Below is a small trained network, with its code and all its weights. Each question gives an input and a class and asks what happens when units are switched off, that is, made to give their printed mean instead of their output.

import numpy as np


def w(rows, s, z=0):
    codes = np.array(rows[::2]) - 128.0
    scale = np.full(codes.shape[1], s)
    scale[-1] = z or s
    return codes * scale


def norm(h):
    return h / np.sqrt((h * h).mean(-1, keepdims=True) + 1e-5)


def f(y):
    return y / 2 * (1 + np.tanh(0.7978845608 * (y + 0.044715 * y**3)))


def log_softmax(a):
    a = a - a.max(-1, keepdims=True)
    return a - np.log(np.exp(a).sum(-1, keepdims=True))


def net(x, mask):
    res = np.array(x, float).reshape(1, 7) / 4 @ E
    u = 0
    for l in range(2):
        y = f(norm(res) @ A[l][:, :-1].T + A[l][:, -1])
        res = res + np.where(mask[u : u + 10], y, B[l][:, -1]) @ B[l][:, :-1]
        u += 10
    return log_softmax(norm(res)[-1] @ U[:, :-1].T + U[:, -1])


A, B = {}, {}
E = w([
[211,46,104,131,97],'x0',
[115,29,178,67,137],'x1',
[85,79,20,109,85],'x2',
[7,146,160,86,146],'x3',
[173,144,25,123,133],'x4',
[206,164,83,3,138],'x5',
[174,94,108,180,245],'x6',
],0.0048)
A[0] = w([
[171,139,208,130,185,78],'0.n1',
[130,214,225,103,135,204],'0.n2',
[132,117,108,45,59,164],'0.n3',
[105,171,96,68,85,253],'0.n4',
[168,94,174,176,131,59],'0.n5',
[192,235,209,255,134,177],'0.n6',
[150,126,201,113,121,226],'0.n7',
[44,133,140,100,193,199],'0.n8',
[99,92,177,164,96,73],'0.n9',
[131,81,109,183,109,53],'0.n10',
],0.0097,0.0026)
B[0] = w([
[194,159,91,138,115,166],'0.n1',
[155,107,91,209,54,218],'0.n2',
[62,116,3,153,127,199],'0.n3',
[21,157,173,118,31,207],'0.n4',
[176,107,192,99,52,152],'0.n5',
[41,131,115,57,78,254],'0.n6',
[106,122,123,116,77,180],'0.n7',
[42,120,24,137,81,210],'0.n8',
[148,104,235,92,240,152],'0.n9',
[121,80,255,82,149,145],'0.n10',
],0.0057,0.0058)
A[1] = w([
[94,76,148,130,179,70],'1.n1',
[152,70,130,170,76,82],'1.n2',
[117,146,182,81,86,65],'1.n3',
[151,145,147,161,107,48],'1.n4',
[90,196,142,130,60,189],'1.n5',
[106,73,118,212,163,54],'1.n6',
[135,134,67,190,136,89],'1.n7',
[119,190,138,74,140,48],'1.n8',
[144,137,157,155,69,64],'1.n9',
[166,93,65,12,149,254],'1.n10',
],0.011,0.0035)
B[1] = w([
[82,108,95,33,173,140],'1.n1',
[206,57,202,8,75,161],'1.n2',
[180,104,134,139,167,149],'1.n3',
[140,117,82,120,220,118],'1.n4',
[107,37,103,165,38,255],'1.n5',
[73,82,112,48,202,144],'1.n6',
[150,73,228,100,128,151],'1.n7',
[133,70,187,107,148,122],'1.n8',
[151,101,96,65,157,147],'1.n9',
[103,201,174,254,84,215],'1.n10',
],0.0073)
U = w([
[189,231,136,182,159,78],'0',
[10,136,90,144,36,220],'1',
[41,126,115,64,225,3],'2',
[163,69,203,55,119,110],'3',
],0.012,0.0045)

Each question gives the input, the list of numbers given to net, and the class t.
The units are the neurons (one row each of A and B). Each row of codes is followed by its name. A weight is (code - 128) times the scale printed after its matrix; where a second scale follows, it is the last column's (A, B and U).
mask holds one flag per neuron, layer by layer. A switched-off neuron (its flag False) gives its mean, the last column of its row in B, instead of its output. The means were averaged over made-up inputs and are rounded, as every weight is.
A unit's drop is (log p(t) with every unit on - log p(t) with that unit switched off) / (log p(t) with every unit on - log p(t) with every unit switched off).
The circuit of an input: a set's keep is (log p(t) with only the set's units on - log p(t) with every unit switched off) / (log p(t) with every unit on - log p(t) with every unit switched off). Starting from the 12 units with the biggest drops (on a tie, the unit counted first), units are removed one at a time, each time the one whose removal leaves the highest keep (on an exact tie, the one counted first), for as long as the keep stays at least 0.8.
units of the circuit, in order: the units of the circuit, biggest drop first
k most important neurons: the k neurons with the biggest drops, biggest first
top k neurons in layer l: the k neurons of layer l with the biggest drops, biggest first
drop of u: that unit's drop, to one decimal
input [-1,-3,8,-6,8,0,1], class 0: units of the circuit, in order	[0.n6 1.n5 0.n8]
input [-2,8,-5,3,-5,-4,-1], class 3: units of the circuit, in order	[0.n9 1.n10]
input [4,1,-6,-5,7,5,-3], class 0: units of the circuit, in order	[1.n5 0.n8 1.n10]
input [-2,7,4,-6,-6,-1,7], class 3: most important neuron	[0.n5]
input [0,-7,3,-1,-1,-8,7], class 2: 2 most important neurons	[0.n4 1.n6]
input [0,7,0,-1,7,-2,5], class 0: 2 most important neurons	[0.n4 1.n10]
input [-7,7,0,7,-5,-6,7], class 2: top 3 neurons in layer 0	[0.n4 0.n9 0.n6]
input [6,8,2,6,-2,-7,7], class 2: drop of 1.n6	0.1
input [4,6,-1,3,6,-5,3], class 2: drop of 1.n1	0.3
input [8,-2,-5,6,-7,-4,0], class 3: top 2 neurons in layer 0	[0.n9 0.n4]
input [6,0,0,8,-4,-8,3], class 2: top 2 neurons in layer 0	[0.n9 0.n4]
input [8,3,-4,3,5,8,1], class 0: drop of 1.n5	0.2
